Below are the code and all the weights of a small trained network. Each question names an input and a class and asks about switching units off, where a switched-off unit gives its printed mean instead of its output.

import numpy as np


def w(rows, s, z=0):
    codes = np.array(rows[::2]) - 128.0
    scale = np.full(codes.shape[1], s)
    scale[-1] = z or s
    return codes * scale


def norm(h):
    return h / np.sqrt((h * h).mean(-1, keepdims=True) + 1e-5)


def f(y):
    return np.maximum(y, 0)


def log_softmax(a):
    a = a - a.max(-1, keepdims=True)
    return a - np.log(np.exp(a).sum(-1, keepdims=True))


def net(x, mask):
    res = np.array(x, float).reshape(1, 3) / 4 @ E
    u = 0
    for l in range(2):
        y = f(norm(res) @ A[l][:, :-1].T + A[l][:, -1])
        res = res + np.where(mask[u : u + 15], y, B[l][:, -1]) @ B[l][:, :-1]
        u += 15
    return log_softmax(norm(res)[-1] @ U[:, :-1].T + U[:, -1])


A, B = {}, {}
E = w([
[125,140,132,133,118,112,132,117,14,75,63],'x0',
[118,130,205,145,127,140,132,40,198,38,67],'x1',
[146,143,239,132,132,82,61,179,96,54,255],'x2',
],0.0042)
A[0] = w([
[123,122,103,131,136,124,142,110,47,119,35,20],'L0N1',
[127,121,44,128,135,137,137,152,79,211,127,20],'L0N2',
[140,125,98,127,126,128,122,122,190,157,126,53],'L0N3',
[121,129,143,129,129,136,145,73,207,94,25,52],'L0N4',
[117,129,55,134,135,131,146,105,156,178,4,5],'L0N5',
[109,130,147,135,148,126,141,128,114,107,153,145],'L0N6',
[121,133,118,127,131,143,131,123,107,114,116,72],'L0N7',
[126,124,114,122,126,129,125,129,118,128,134,82],'L0N8',
[128,136,88,124,114,119,147,139,101,180,131,42],'L0N9',
[130,127,109,137,124,124,138,141,120,146,125,67],'L0N10',
[125,136,106,118,122,148,119,112,72,116,76,13],'L0N11',
[104,132,107,126,139,142,137,121,191,152,137,8],'L0N12',
[130,119,100,126,135,128,125,125,130,133,100,26],'L0N13',
[130,122,100,125,133,135,134,126,204,168,126,38],'L0N14',
[132,118,143,139,126,130,129,107,154,102,92,43],'L0N15',
],0.013,0.0018)
B[0] = w([
[141,126,159,175,90,83,230,189,167,196,99,210],'L0N1',
[67,145,92,123,207,107,8,154,121,62,105,222],'L0N2',
[125,118,136,157,94,83,198,143,140,169,126,170],'L0N3',
[60,143,79,115,236,117,7,148,130,65,87,238],'L0N4',
[198,112,149,80,64,217,145,43,89,120,203,251],'L0N5',
[156,148,140,110,97,154,131,48,114,124,127,156],'L0N6',
[157,157,116,131,134,86,135,108,167,127,143,144],'L0N7',
[74,90,133,143,108,130,110,94,212,87,133,136],'L0N8',
[95,136,115,117,178,121,74,149,118,91,107,179],'L0N9',
[116,141,129,117,155,129,108,139,120,118,132,148],'L0N10',
[125,128,165,167,120,79,181,124,163,162,133,176],'L0N11',
[121,141,169,158,116,65,194,144,106,164,121,168],'L0N12',
[136,121,130,117,110,146,133,106,99,138,141,152],'L0N13',
[161,133,165,170,77,95,199,141,183,169,89,182],'L0N14',
[110,119,100,129,159,106,83,225,99,113,138,169],'L0N15',
],0.014)
A[1] = w([
[145,101,178,186,132,60,230,124,187,115,56,69],'L1N1',
[127,115,174,184,79,113,243,125,143,159,142,129],'L1N2',
[113,125,124,177,107,92,209,145,109,158,103,101],'L1N3',
[132,115,117,129,129,150,144,90,132,115,96,52],'L1N4',
[126,82,137,132,117,155,155,121,134,106,105,1],'L1N5',
[156,79,155,144,117,136,171,172,121,120,142,35],'L1N6',
[194,120,146,100,89,176,156,61,83,134,152,145],'L1N7',
[80,126,156,155,84,92,173,158,125,109,164,59],'L1N8',
[174,131,127,103,98,164,148,106,91,127,170,97],'L1N9',
[139,129,159,194,52,39,254,200,189,234,112,34],'L1N10',
[118,115,144,177,120,121,169,161,67,105,140,63],'L1N11',
[164,154,183,166,95,43,129,133,109,168,144,106],'L1N12',
[191,86,177,95,49,213,161,58,99,94,213,49],'L1N13',
[129,101,85,99,81,210,166,73,147,157,136,63],'L1N14',
[136,134,133,107,43,151,128,78,68,110,156,55],'L1N15',
],0.0091,0.0011)
B[1] = w([
[157,146,145,159,93,100,170,79,124,217,213,215],'L1N1',
[93,147,147,147,184,78,95,225,196,100,74,204],'L1N2',
[124,162,179,99,131,134,144,176,195,199,187,180],'L1N3',
[2,161,138,94,84,167,143,134,163,214,86,137],'L1N4',
[129,119,106,89,122,119,130,144,126,161,130,131],'L1N5',
[75,116,134,118,111,108,123,95,138,114,79,146],'L1N6',
[150,116,64,118,129,182,132,149,81,135,228,203],'L1N7',
[211,159,161,160,143,153,181,186,120,110,142,165],'L1N8',
[84,70,113,126,118,189,137,81,172,114,92,175],'L1N9',
[191,153,211,217,92,9,200,36,95,137,126,253],'L1N10',
[138,137,156,122,106,121,115,104,154,123,170,148],'L1N11',
[128,118,171,133,89,129,179,62,172,150,90,201],'L1N12',
[159,114,46,63,57,201,164,149,75,163,110,237],'L1N13',
[172,94,182,111,64,196,140,188,143,35,158,150],'L1N14',
[123,48,92,118,157,184,161,137,156,150,78,191],'L1N15',
],0.0094,0.011)
U = w([
[66,164,106,118,226,111,7,147,111,54,100,255],'0',
[168,85,79,71,65,254,179,102,93,133,136,28],'1',
[173,165,214,196,94,46,219,100,156,171,130,95],'2',
],0.0072,0.00071)

Each question gives the input, the list of numbers given to net, and the class t.
The units are the neurons (one row each of A and B). Each row of codes is followed by its name. A weight is (code - 128) times the scale printed after its matrix; where a second scale follows, it is the last column's (A, B and U).
mask holds one flag per neuron, layer by layer. A switched-off neuron (its flag False) gives its mean, the last column of its row in B, instead of its output. The means were averaged over made-up inputs and are rounded, as every weight is.
A unit's drop is (log p(t) with every unit on - log p(t) with that unit switched off) / (log p(t) with every unit on - log p(t) with every unit switched off).
The circuit of an input: a set's keep is (log p(t) with only the set's units on - log p(t) with every unit switched off) / (log p(t) with every unit on - log p(t) with every unit switched off). Starting from the 12 units with the biggest drops (on a tie, the unit counted first), units are removed one at a time, each time the one whose removal leaves the highest keep (on an exact tie, the one counted first), for as long as the keep stays at least 0.8.
units of the circuit, in order: the units of the circuit, biggest drop first
k most important neurons: the k neurons with the biggest drops, biggest first
top k neurons in layer l: the k neurons of layer l with the biggest drops, biggest first
drop when u is switched off: that unit's drop, to one decimal
input [-3,4,0], class 0: units of the circuit, in order	L0N4
input [0,5,-7], class 1: 3 most important neurons	L0N5, L0N2, L0N4
input [-4,-8,-8], class 0: 2 most important neurons	L0N2, L0N9
input [-1,3,5], class 1: 4 most important neurons	L0N4, L0N2, L0N1, L0N14
input [-6,6,8], class 1: 3 most important neurons	L0N4, L0N2, L0N1
input [3,7,-8], class 1: top 4 neurons in layer 0	L0N5, L0N2, L0N9, L0N13
input [-2,-5,-7], class 1: top 2 neurons in layer 0	L0N5, L0N4
input [-6,-7,-5], class 0: top 2 neurons in layer 0	L0N2, L0N1
input [0,-4,-5], class 1: 2 most important neurons	L0N5, L0N4
input [8,8,0], class 0: 2 most important neurons	L0N4, L0N14
input [0,6,8], class 1: 3 most important neurons	L0N4, L0N2, L0N1
input [-4,7,-2], class 0: drop when L0N4 is switched off	1.1
input [-3,0,-8], class 1: drop when L0N5 is switched off	2.0
input [-4,-8,-5], class 0: drop when L0N2 is switched off	1.3
input [1,8,4], class 0: drop when L0N15 is switched off	0.0
input [5,-1,-6], class 1: units of the circuit, in order	L0N5
